Each row has two labels, one from each of two sets.
[ 1.05  0.96  0.11  0.44 -1.02 -2.03 -1.11 -1.13  0.00  1.77 -5.95  1.65
 -0.19  0.54 -2.46  5.04  1.25  4.97  0.63  0.18  0.84  0.90  0.63  1.29
  2.02 -2.02 -1.40  0.61  0.44 -0.64 -0.08  1.28  0.16 -1.83  1.81 -0.26
 -0.12 -6.61 -0.32 -0.41 -1.59 -0.49  0.38  2.01 -0.30 -0.82  0.05  0.73
  0.70 -1.50 -0.10] | <13> & F
[-0.40 -0.40  1.35 -0.26  1.78  1.01  0.85 -0.02  0.50  1.78  3.40  1.26
 -0.45 -0.19  1.84 -6.06 -0.20  0.00 -0.34 -1.07 -1.86  0.34 -0.52  1.68
 -1.12  0.38 -0.09 -0.77  1.42  0.71 -0.93  1.56  1.01 -0.15  0.70  1.45
  0.14  6.97 -0.42 -0.90 -0.34  3.71 -0.44 -1.99  2.60  2.03  0.58  1.22
  0.80  1.71  0.15] | <17> & Q
[ 0.23 -1.16 -0.61 -0.82 -2.15 -1.21  0.42 -0.98 -0.94  2.69 -1.69  3.15
  0.53 -0.57  0.53 -2.90  0.16  6.57  0.97  0.38  0.81  1.24  2.24  2.92
 -0.48  0.87  0.33  0.29 -0.57 -0.25  0.16  1.74  0.52 -1.56  0.13  3.69
 -1.69 -3.84 -1.21  1.10 -0.76  3.52  1.03  1.62  0.88  2.36 -0.88  2.85
  1.52  0.51 -1.12] | <13> & Q
[ 0.82  0.73  2.28  0.50  3.74 -0.22 -1.96 -0.47  1.72  3.81 -0.08  0.70
 -0.64  1.13  0.22 -0.83  1.29  0.57 -0.77 -0.95 -2.38 -0.88  0.08  0.97
 -0.55 -1.04 -0.69  1.18 -0.86 -0.72 -0.02  1.63  2.37 -1.02  0.79 -0.12
  0.31  4.98 -0.43 -1.53  0.29  1.76 -0.88 -1.40  2.97  0.45  2.36  1.00
  0.02 -0.80  0.86] | <12> & F
[ 0.03 -1.48  0.52  0.10 -0.56 -1.55  1.09 -0.48 -1.01  2.23 -1.95  2.50
 -0.86 -0.69 -0.68 -0.98 -0.05  5.45  0.29  0.73  1.57 -0.12  1.45  1.83
  1.72 -0.70  0.24  0.60 -0.11  1.18 -0.71  0.90  0.58 -1.27  0.88  3.61
 -0.13 -3.73  1.51  1.90 -0.49  3.05  1.29  1.67 -0.29  0.74 -0.84  1.53
  0.49 -0.15 -1.99] | <13> & Q
[-0.02  0.58  1.37  0.62  1.89  0.79 -0.17  0.79  1.52  1.57  2.94 -0.83
  0.49  1.89  0.94 -1.09  1.59 -3.17 -0.05 -0.21 -3.06 -1.72 -0.81 -0.64
 -2.07  0.40  0.20  1.66 -0.61 -1.39  1.03  0.08  0.65  0.23 -0.94 -0.37
  0.30  5.24 -0.63 -2.41  2.21  0.84 -0.95 -1.96  3.30 -0.01 -0.08 -0.95
 -0.72 -0.31  1.14] | <17> & N
[ 0.11 -0.82  1.39 -0.02  2.55  0.88  0.85 -0.56 -0.60  0.89  1.77  1.92
 -2.20  0.81  2.28 -3.91  0.27  0.83  0.67 -1.30 -1.83 -1.80  0.01  2.12
 -2.42  0.28 -0.08  0.58 -0.95  0.27 -0.42  1.80  1.34 -0.40  0.27  1.62
  0.21  5.75 -0.70 -0.92  1.39  4.19 -0.20 -1.99  2.10  1.79 -0.33  0.81
  0.06  1.39  0.22] | <12> & Q
[-0.60 -0.64  1.13  0.46  3.01 -0.19  0.40 -0.31  0.41  2.73 -0.08  0.94
  0.21  1.25  0.89 -0.30  0.66  0.43  0.29 -0.76 -2.12 -1.94 -0.34  0.43
 -1.48  0.42  0.21  1.41 -0.78 -0.35  0.80  1.12  1.73 -1.09  0.16  0.98
  0.22  4.42 -0.23 -1.49  1.41  2.51  0.52 -1.01  2.86  0.41 -0.65 -0.26
  0.83 -0.16  0.16] | <12> & N
[-0.19  1.47  1.99 -0.62  4.85 -0.17  0.04 -1.00 -0.73  3.15 -1.46  1.61
 -0.83  0.90  1.71 -0.38 -0.23  0.89  0.45 -0.47 -1.77 -2.05  0.16  1.75
 -0.48 -1.18 -0.75  0.68  0.49 -0.20 -0.82  1.28  1.22 -1.93  1.74  0.73
  0.97  5.38 -0.20 -0.89  0.98  2.68 -0.97 -0.78  2.16  1.72 -0.83  0.36
  0.05 -0.09  0.33] | <12> & F
[-0.21 -0.88  1.63 -0.32  1.46  0.99  0.51 -0.03  0.70 -0.19  3.71  1.17
 -0.11  0.00  1.99 -4.27  0.01 -1.53 -1.00 -1.02 -1.15 -1.13 -0.06  0.94
 -0.98  0.44  0.32  1.09 -1.19 -0.42 -0.07  1.65  1.14 -0.07  0.16  0.81
  0.10  6.97 -1.09 -1.09  1.21  2.91 -0.50 -2.75  2.24  2.14 -0.48 -0.30
  0.31  1.25  0.36] | <17> & Q
[-0.33 -0.82  0.77 -0.09  2.26 -0.10  0.03  0.53  0.24  0.77  0.65  0.94
  0.43  1.52  2.29 -1.19  1.36 -0.44  0.98  0.02 -2.40 -1.44 -0.16  0.51
 -1.52  0.72  0.86 -0.23 -0.07 -0.20  1.37  1.86  1.80 -1.12  0.96 -0.76
  0.27  4.96 -0.60 -2.18  2.27  2.82 -0.42 -0.72  3.01  0.85 -1.11 -0.79
  0.48 -0.68  0.23] | <12> & N
[ 0.13  1.24  1.51  0.68  2.87 -0.42 -1.65 -0.97  2.68  2.55 -0.22  1.13
 -0.15  6.12 -0.47  0.75  1.07 -1.13 -0.19 -0.36 -1.72  0.11 -0.25  1.60
  0.22 -0.79 -0.69  1.00  0.35 -0.77 -1.00  1.24  1.06 -1.48  1.39 -0.78
  0.03  2.20 -0.65 -1.33  0.74  0.71 -0.27 -0.84  2.02  0.54  0.35  0.12
  0.39 -0.03 -0.10] | <12> & F
[ 0.30 -1.24 -0.23  0.53 -1.09 -2.34 -1.17  0.02 -0.34  1.96 -3.32  0.65
  0.05  0.63 -1.30  2.55  1.05  3.24  0.65  1.17  0.22  0.52  0.32 -0.45
  0.41  0.15  0.96  2.15 -0.54 -0.32  1.19  0.50  0.49 -1.69 -0.02  0.66
 -0.94 -5.54  0.11  0.34 -0.26 -0.28  0.03  1.48 -0.03 -0.48 -0.56  0.85
  0.75 -1.91 -0.45] | <13> & N
